Below are the code and all the weights of a small trained network. Each question names an input and a class and asks about switching units off, where a switched-off unit gives its printed mean instead of its output.

import numpy as np


def w(rows, s, z=0):
    codes = np.array(rows[::2]) - 128.0
    scale = np.full(codes.shape[1], s)
    scale[-1] = z or s
    return codes * scale


def f(y):
    return np.maximum(y, 0)


def log_softmax(a):
    a = a - a.max(-1, keepdims=True)
    return a - np.log(np.exp(a).sum(-1, keepdims=True))


def net(x, mask):
    res = np.array(x, float).reshape(1, 8) / 4 @ E
    y = f(res @ A[0][:, :-1].T + A[0][:, -1])
    res = res + np.where(mask, y, B[0][:, -1]) @ B[0][:, :-1]
    return log_softmax(res[-1] @ U[:, :-1].T + U[:, -1])


A, B = {}, {}
E = w([
[3,92,251,124,129],'x0',
[54,149,112,140,195],'x1',
[106,255,133,173,64],'x2',
[113,162,121,28,162],'x3',
[202,45,141,107,67],'x4',
[151,148,215,127,229],'x5',
[121,125,126,230,124],'x6',
[182,149,228,125,111],'x7',
],0.0036)
A[0] = w([
[46,201,65,46,124,173],'N1',
[89,83,100,131,115,164],'N2',
[43,98,215,144,142,97],'N3',
[139,130,122,142,129,131],'N4',
[144,77,171,92,141,72],'N5',
[211,130,97,153,77,138],'N6',
[102,96,100,123,155,129],'N7',
[139,109,150,132,114,92],'N8',
[129,162,120,119,120,161],'N9',
[159,75,131,121,141,192],'N10',
[109,164,150,162,129,185],'N11',
[134,201,104,135,134,176],'N12',
[76,121,40,144,187,166],'N13',
[128,107,106,127,95,248],'N14',
[177,111,91,129,87,169],'N15',
[67,118,203,144,156,119],'N16',
[144,113,108,118,125,156],'N17',
[108,78,89,104,154,109],'N18',
[136,51,71,86,175,236],'N19',
[175,102,226,44,245,249],'N20',
[157,163,64,220,242,121],'N21',
[188,124,117,143,84,189],'N22',
],0.012,0.0018)
B[0] = w([
[209,192,104,46,186,213],'N1',
[154,75,128,105,148,165],'N2',
[38,115,211,101,151,213],'N3',
[132,136,142,133,130,140],'N4',
[116,169,64,127,132,166],'N5',
[144,155,178,100,38,210],'N6',
[141,80,121,103,127,157],'N7',
[138,122,123,104,152,144],'N8',
[110,148,101,136,121,156],'N9',
[118,134,88,93,103,176],'N10',
[134,143,163,156,87,174],'N11',
[94,170,66,160,132,185],'N12',
[192,77,105,104,218,199],'N13',
[165,112,149,92,119,175],'N14',
[132,128,146,83,59,192],'N15',
[40,125,181,100,129,199],'N16',
[131,119,136,109,104,154],'N17',
[150,70,114,118,106,164],'N18',
[167,69,86,72,71,208],'N19',
[81,250,77,46,159,254],'N20',
[125,186,192,167,252,211],'N21',
[173,134,165,90,73,197],'N22',
],0.029,0.0059)
U = w([
[170,32,114,128,149,156],'0',
[167,94,116,123,36,123],'1',
[105,136,116,198,94,189],'2',
[161,147,118,254,165,69],'3',
[91,148,212,138,139,164],'4',
[70,108,125,144,144,4],'5',
[140,187,65,91,160,166],'6',
[104,83,17,240,107,5],'7',
],0.0061,0.0027)

Each question gives the input, the list of numbers given to net, and the class t.
The units are the neurons (one row each of A and B). Each row of codes is followed by its name. A weight is (code - 128) times the scale printed after its matrix; where a second scale follows, it is the last column's (A, B and U).
mask holds one flag per neuron, in row order. A switched-off neuron (its flag False) gives its mean, the last column of its row in B, instead of its output. The means were averaged over made-up inputs and are rounded, as every weight is.
A unit's drop is (log p(t) with every unit on - log p(t) with that unit switched off) / (log p(t) with every unit on - log p(t) with every unit switched off).
The circuit of an input: a set's keep is (log p(t) with only the set's units on - log p(t) with every unit switched off) / (log p(t) with every unit on - log p(t) with every unit switched off). Starting from the 12 units with the biggest drops (on a tie, the unit counted first), units are removed one at a time, each time the one whose removal leaves the highest keep (on an exact tie, the one counted first), for as long as the keep stays at least 0.8.
units of the circuit, in order: the units of the circuit, biggest drop first
unit that matters most: the unit with the biggest drop
top k neurons: the k neurons with the biggest drops, biggest first
drop of u: that unit's drop, to one decimal
input [8,-8,1,-5,-1,-2,2,-6], class 4: unit that matters most => N3
input [-3,-6,0,-5,-1,8,4,-1], class 4: units of the circuit, in order => (N21 N1)
input [-7,7,-4,6,4,-6,2,-5], class 0: units of the circuit, in order => (N13 N20)
input [-7,1,-6,-2,-6,0,-1,-3], class 0: units of the circuit, in order => (N20 N13)
input [-2,-1,1,7,3,-7,-3,2], class 1: units of the circuit, in order => (N20 N21)
input [-1,2,-5,1,-8,2,8,-4], class 0: units of the circuit, in order => (N13 N20)
input [-6,-7,3,0,-7,5,6,-1], class 4: top 2 neurons => (N21 N6)
input [6,-1,-8,2,8,-6,3,-5], class 1: top 2 neurons => (N21 N19)
input [1,5,-5,-5,0,8,6,5], class 4: top 4 neurons => (N3 N16 N1 N21)
input [7,1,-1,6,-5,3,3,1], class 4: top 2 neurons => (N3 N16)
input [-4,-2,-7,-7,-8,3,-2,-4], class 0: drop of N19 => 0.2
input [0,-5,3,-1,-7,6,1,-8], class 3: drop of N20 => 0.4
input [6,7,-2,-7,1,-6,8,-8], class 0: drop of N13 => 0.2
